Below are the code and all the weights of a small trained network. Each question names an input and a class and asks about switching units off, where a switched-off unit gives its printed mean instead of its output.

import numpy as np


def w(rows, s, z=0):
    codes = np.array(rows[::2]) - 128.0
    scale = np.full(codes.shape[1], s)
    scale[-1] = z or s
    return codes * scale


def f(y):
    return np.maximum(y, 0)


def log_softmax(a):
    a = a - a.max(-1, keepdims=True)
    return a - np.log(np.exp(a).sum(-1, keepdims=True))


def net(x, mask):
    res = np.array(x, float).reshape(1, 4) / 4 @ E
    y = f(res @ A[0][:, :-1].T + A[0][:, -1])
    res = res + np.where(mask, y, B[0][:, -1]) @ B[0][:, :-1]
    return log_softmax(res[-1] @ U[:, :-1].T + U[:, -1])


A, B = {}, {}
E = w([
[90,255,26],'x0',
[130,122,122],'x1',
[251,224,156],'x2',
[88,191,233],'x3',
],0.0076)
A[0] = w([
[138,6,203,102],'neuron 1',
[69,97,107,54],'neuron 2',
[72,51,42,204],'neuron 3',
[59,63,92,91],'neuron 4',
[234,141,135,9],'neuron 5',
[240,137,77,185],'neuron 6',
[68,183,55,254],'neuron 7',
],0.013,0.0051)
B[0] = w([
[187,150,49,254],'neuron 1',
[97,231,115,167],'neuron 2',
[107,137,175,237],'neuron 3',
[38,171,78,199],'neuron 4',
[106,254,73,182],'neuron 5',
[34,119,204,221],'neuron 6',
[213,60,100,248],'neuron 7',
],0.0085,0.0099)
U = w([
[82,171,160,2],'0',
[250,89,65,33],'1',
[147,83,160,247],'2',
[134,92,169,198],'3',
],0.016,0.0064)

Each question gives the input, the list of numbers given to net, and the class t.
The units are the neurons (one row each of A and B). Each row of codes is followed by its name. A weight is (code - 128) times the scale printed after its matrix; where a second scale follows, it is the last column's (A, B and U).
mask holds one flag per neuron, in row order. A switched-off neuron (its flag False) gives its mean, the last column of its row in B, instead of its output. The means were averaged over made-up inputs and are rounded, as every weight is.
A unit's drop is (log p(t) with every unit on - log p(t) with that unit switched off) / (log p(t) with every unit on - log p(t) with every unit switched off).
The circuit of an input: a set's keep is (log p(t) with only the set's units on - log p(t) with every unit switched off) / (log p(t) with every unit on - log p(t) with every unit switched off). Starting from all 7 units, units are removed one at a time, each time the one whose removal leaves the highest keep (on an exact tie, the one counted first), for as long as the keep stays at least 0.8.
circuit, biggest first: the units of the circuit, biggest drop first
unit that matters most: the unit with the biggest drop
k most important neurons: the k neurons with the biggest drops, biggest first
drop when u is switched off: that unit's drop, to one decimal
input [-6,1,8,-5], class 0: 3 most important neurons	(neuron 6; neuron 5; neuron 7)
input [2,7,-7,-2], class 0: circuit, biggest first	(neuron 4)
input [7,7,7,-8], class 3: 2 most important neurons	(neuron 6; neuron 7)
input [7,-8,4,-6], class 2: 3 most important neurons	(neuron 6; neuron 1; neuron 7)
input [8,3,-5,-1], class 1: 2 most important neurons	(neuron 7; neuron 6)
input [6,0,8,-6], class 0: 2 most important neurons	(neuron 6; neuron 5)
input [1,-5,4,-4], class 2: 3 most important neurons	(neuron 6; neuron 4; neuron 2)
input [6,-5,7,-3], class 0: 3 most important neurons	(neuron 6; neuron 5; neuron 1)
input [4,8,-3,-5], class 2: circuit, biggest first	(neuron 1; neuron 7; neuron 3)
input [-2,5,7,-4], class 0: circuit, biggest first	(neuron 5; neuron 6)
input [-6,6,0,5], class 1: 2 most important neurons	(neuron 1; neuron 6)
input [-3,6,7,2], class 0: circuit, biggest first	(neuron 5; neuron 7)
input [-5,2,0,5], class 1: circuit, biggest first	(neuron 1; neuron 6)
input [-2,2,3,-6], class 3: 2 most important neurons	(neuron 6; neuron 4)
input [-3,-2,-6,2], class 0: circuit, biggest first	(neuron 7; neuron 4)
input [-1,5,7,1], class 0: most important neuron	(neuron 5)
input [-8,-7,-2,-5], class 1: 2 most important neurons	(neuron 1; neuron 6)
input [-1,-5,-6,-3], class 0: 3 most important neurons	(neuron 4; neuron 2; neuron 3)
input [5,1,4,6], class 3: 2 most important neurons	(neuron 1; neuron 5)
input [7,2,-1,3], class 1: unit that matters most	neuron 7
input [4,-6,4,-8], class 3: 2 most important neurons	(neuron 6; neuron 1)
input [-5,3,0,-8], class 3: 3 most important neurons	(neuron 6; neuron 7; neuron 3)
input [4,2,3,-5], class 3: drop when neuron 6 is switched off	1.1
input [3,7,6,-6], class 2: drop when neuron 6 is switched off	1.1
input [4,-5,4,0], class 2: drop when neuron 4 is switched off	0.2
input [-7,6,-3,-3], class 1: drop when neuron 1 is switched off	1.9
input [-3,3,-1,0], class 1: circuit, biggest first	(neuron 6)
